Here is a tiny trained network, its code and every weight. The questions are about switching its units off for an input and a target symbol, where a switched-off unit gives its printed mean instead of its output.

import numpy as np


def w(rows, s, z=0):
    codes = np.array(rows[::2]) - 128.0
    scale = np.full(codes.shape[1], s)
    scale[-1] = z or s
    return codes * scale


def norm(h):
    return h / np.sqrt((h * h).mean(-1, keepdims=True) + 1e-5)


def f(y):
    return y / 2 * (1 + np.tanh(0.7978845608 * (y + 0.044715 * y**3)))


def softmax(a):
    e = np.exp(a - a.max(-1, keepdims=True))
    return e / e.sum(-1, keepdims=True)


def log_softmax(a):
    a = a - a.max(-1, keepdims=True)
    return a - np.log(np.exp(a).sum(-1, keepdims=True))


def net(x, mask):
    ids = ['αθμπτω'.index(c) for c in x.split()]
    T = len(ids)
    res = E[ids] + P[:T]
    r = norm(res)
    for j in range(2):
        rows = slice(4 * j, 4 * j + 4)
        q, k, v = (r @ M[0][rows].T for M in (Q, K, V))
        z = softmax(np.where(np.tri(T) > 0, q @ k.T / 4**0.5, -1e9)) @ v
        o = O[0][rows]
        res = res + np.where(mask[j], z, o[:, -1]) @ o[:, :-1]
    y = f(norm(res) @ A[0][:, :-1].T + A[0][:, -1])
    res = res + np.where(mask[2:18], y, B[0][:, -1]) @ B[0][:, :-1]
    return log_softmax(norm(res)[-1] @ U[:, :-1].T + U[:, -1])


Q, K, V, O, A, B = {}, {}, {}, {}, {}, {}
E = w([
[204,147,183,114],'α',
[125,252,156,154],'θ',
[82,192,159,57],'μ',
[68,153,32,163],'π',
[169,117,94,74],'τ',
[99,88,175,142],'ω',
],0.014)
P = w([
[254,65,11,214],'0',
[129,193,144,64],'1',
[109,178,139,57],'2',
[119,160,122,77],'3',
[100,125,110,89],'4',
[88,104,104,96],'5',
[74,80,98,102],'6',
],0.0087)
Q[0] = w([
[208,176,107,233],'h0',
[102,110,203,161],'h0',
[39,184,233,201],'h0',
[204,135,6,2],'h0',
[82,60,176,87],'h1',
[13,125,173,163],'h1',
[152,14,87,100],'h1',
[163,119,33,223],'h1',
],0.012)
K[0] = w([
[80,209,221,52],'h0',
[185,187,83,171],'h0',
[235,208,137,215],'h0',
[73,37,122,82],'h0',
[207,86,113,192],'h1',
[165,154,2,190],'h1',
[143,53,141,64],'h1',
[94,142,122,6],'h1',
],0.013)
V[0] = w([
[87,253,110,233],'h0',
[135,38,99,57],'h0',
[105,115,198,251],'h0',
[182,44,228,199],'h0',
[79,21,136,122],'h1',
[212,146,209,149],'h1',
[117,64,176,129],'h1',
[157,219,147,109],'h1',
],0.0078)
O[0] = w([
[86,183,162,233,96],'h0',
[182,154,123,54,169],'h0',
[1,139,193,129,3],'h0',
[56,80,184,76,45],'h0',
[177,170,161,133,28],'h1',
[96,117,110,199,134],'h1',
[157,217,150,166,47],'h1',
[111,85,77,143,188],'h1',
],0.011,0.0039)
A[0] = w([
[137,121,205,145,82],'n0',
[189,116,78,135,67],'n1',
[107,105,154,237,96],'n2',
[190,169,149,87,62],'n3',
[182,152,117,254,92],'n4',
[142,71,137,170,144],'n5',
[44,108,150,102,49],'n6',
[201,126,138,74,128],'n7',
[161,120,193,73,61],'n8',
[55,178,122,246,219],'n9',
[150,100,138,109,80],'n10',
[115,168,177,132,123],'n11',
[155,71,181,154,138],'n12',
[158,48,182,150,14],'n13',
[74,78,146,172,84],'n14',
[170,173,173,89,2],'n15',
],0.016,0.0086)
B[0] = w([
[152,159,103,44,134],'n0',
[195,121,109,178,206],'n1',
[161,145,40,76,173],'n2',
[106,65,71,137,172],'n3',
[37,72,166,185,182],'n4',
[138,205,158,52,152],'n5',
[204,87,136,185,154],'n6',
[109,92,111,148,254],'n7',
[68,104,78,66,169],'n8',
[11,137,54,211,244],'n9',
[83,163,118,65,134],'n10',
[217,212,125,144,138],'n11',
[73,215,160,53,142],'n12',
[103,103,252,92,124],'n13',
[211,128,124,167,158],'n14',
[89,70,102,78,136],'n15',
],0.013,0.0082)
U = w([
[136,82,189,158,165],'α',
[44,160,103,177,178],'θ',
[234,151,68,136,135],'μ',
[127,251,68,93,80],'π',
[60,53,82,35,21],'τ',
[130,175,198,82,254],'ω',
],0.011,0.0051)

Each question gives the input, a string of symbols that net reads in full, and the target symbol t.
The units are the heads (4 rows each of Q, K, V and O) and the neurons (one row each of A and B). Each row of codes is followed by its name. A weight is (code - 128) times the scale printed after its matrix; where a second scale follows, it is the last column's (O, A, B and U).
mask holds one flag per unit, heads first, then neurons. A switched-off unit (its flag False) gives its mean, the last column of its rows in O or B, instead of its output. The means were averaged over made-up inputs and are rounded, as every weight is.
A unit's drop is (log p(t) with every unit on - log p(t) with that unit switched off) / (log p(t) with every unit on - log p(t) with every unit switched off).
The circuit of an input: a set's keep is (log p(t) with only the set's units on - log p(t) with every unit switched off) / (log p(t) with every unit on - log p(t) with every unit switched off). Starting from the 12 units with the biggest drops (on a tie, the unit counted first), units are removed one at a time, each time the one whose removal leaves the highest keep (on an exact tie, the one counted first), for as long as the keep stays at least 0.8.
units of the circuit, in order: the units of the circuit, biggest drop first
top k neurons: the k neurons with the biggest drops, biggest first
which heads matter: for each layer, one digit per head in row order, 1 if its drop is at least 0.15 and else 0, layers parted by /
drop when u is switched off: that unit's drop, to one decimal
input τ μ α α, target α: units of the circuit, in order => n4; n9; h1; n2
input μ μ π μ, target μ: units of the circuit, in order => h0; n9
input π τ α ω, target π: units of the circuit, in order => h0; h1; n11; n0
input ω α μ τ τ π, target μ: which heads matter => 10
input μ ω π μ π ω μ, target μ: units of the circuit, in order => h0; h1; n9
input π π τ, target μ: units of the circuit, in order => h0
input θ θ ω π π α τ, target μ: which heads matter => 00
input π μ ω μ μ, target π: top 2 neurons => n11; n9
input π α α α μ μ, target π: top 4 neurons => n11; n9; n4; n1
input ω π μ π α, target θ: units of the circuit, in order => h0; n4
input α ω ω μ ω τ ω, target α: top 3 neurons => n6; n14; n8
input α μ θ τ μ, target α: drop when h1 is switched off => 0.4
input π μ θ ω ω π π, target τ: drop when n9 is switched off => 0.5
input ω α π τ π, target μ: drop when h0 is switched off => 0.2
input ω ω α α, target τ: units of the circuit, in order => h0
